[[867, 673, 83, 872],
 [224, 610, 768, 156],
 [406, 580, 723, 259],
 [777, 282, 132, 560],
 [809, 341, 49, 829],
 [788, 448, 197, 523],
 [782, 222, 214, 284],
 [58, 413, 744, 322],
 [780, 405, 266, 514],
 [645, 85, 223, 314],
 [458, 728, 836, 147],
 [557, 250, 379, 337],
 [481, 766, 712, 449],
 [341, 274, 268, 837]]
Indices start at 0.
Report the entry directly below 523.
284
The entry just right of 282 -> 132
The entry at row 1, column 0 is 224
The entry in row 0 and column 0: 867
The top entry of the column that holds the largest entry -> 872
Report the entry directly below 836.
379
Report the entry at row 2, column 1.
580
The entry directly above 337 -> 147
Report the bottom-right entry.
837
Report the entry just left of 744.
413
The entry directly above 829 -> 560
Report the entry at row 1, column 1.
610
Report the entry directly below 872.
156
Report the top entry of the column that holds the smallest entry.
83
Report the smallest entry.
49
The entry just left of the smallest entry -> 341
Report the entry in the bottom-left corner.
341
The entry in row 2 and column 2 is 723
Report the entry in row 0 and column 1.
673
The entry just right of 645 is 85
Report the entry directly above 837.
449
Report the entry at row 1, column 2.
768
Report the entry just left of 85.
645
Report the entry at row 2, column 0.
406
Report the entry directly above 85.
405

1.29 1.23 3.46 -4.47 2.84 -4.35 -3.43 1.44 5.66 3.65 3.37 4.09 0.93 5.29 -4.50
-1.81 4.96 -0.68 5.60 5.34 4.23 6.52 -3.19 -1.06 7.01 -2.47 1.00 -4.65 -0.40 -1.42
-4.47 3.65 -4.34 3.38 2.42 2.48 4.72 -6.57 -4.07 2.93 -5.32 -1.50 -5.22 -5.58 -0.58
-4.19 1.02 4.56 3.77 1.12 2.88 -3.79 1.93 -5.33 -2.28 4.33 4.97 -1.56 -3.31 6.10
-4.48 2.83 2.87 5.14 3.06 5.28 2.14 0.52 -3.50 3.53 0.10 4.05 -3.04 -3.57 2.97
-0.30 2.35 3.13 3.34 4.33 2.46 5.01 0.32 -1.14 6.68 0.14 5.51 -0.60 -3.86 1.11
-2.72 -0.09 -2.74 2.24 -0.76 3.36 4.64 -5.22 -3.25 4.42 -5.88 -4.26 -5.78 -5.16 -0.45
-1.42 -2.74 3.60 -1.84 -1.89 -2.72 -4.55 5.34 -2.17 -5.40 6.12 3.05 0.68 -2.21 3.76
Rows and columns are numbered from 0.
The entry just left of the largest entry? -1.06
The entry just right of the smallest entry? -4.07
The entry at row 2, column 1 -> 3.65
The entry just right of -3.50: 3.53
The top entry of the column that holds the largest entry? 3.65
The entry in row 2 and column 2 -> -4.34
The bottom entry of the column that holds the largest entry? -5.40
The entry directly below the largest entry? 2.93
The entry just right of -2.28? 4.33
The entry in the bottom-left corner is -1.42
The entry in row 1 and column 0? -1.81
The entry directly below 3.13 -> -2.74
The entry in row 0 and column 0 -> 1.29
The entry in row 1 and column 2? -0.68
The entry just left of 1.11 is -3.86
The maximum? 7.01
The entry just right of 0.14? 5.51
The entry in the top-right corner? -4.50
The entry just left of -3.04? 4.05
The entry at row 0, column 1? 1.23
The entry just right of 6.68: 0.14
The entry directly above -6.57? -3.19
The entry directly below 1.12? 3.06
The entry at row 0, column 2 -> 3.46
The bottom entry of the column that holds the smallest entry? 5.34
The top entry of the column that holds the smallest entry? 1.44
The bottom-right entry -> 3.76
The entry directly above 2.46: 5.28
The smallest entry? -6.57
The entry just right of 2.46? 5.01

W =  1.57  -6.32   0.70   4.45  -5.49  -0.74  -5.33  -4.69  -5.83   0.75   0.38   4.99  -7.06  -1.77  -5.22  -3.36
The first entry from the left: 1.57
The second entry from the left -> -6.32
The 3rd entry: 0.70
Report the 4th entry from the end.
A: -7.06
The 2nd largest entry is 4.45
The largest entry is 4.99
Report the entry just left of -4.69.
A: -5.33
The last entry is -3.36
The entry just left of the largest entry -> 0.38
The 3rd entry from the end is -1.77
Report the fifth entry.
A: -5.49
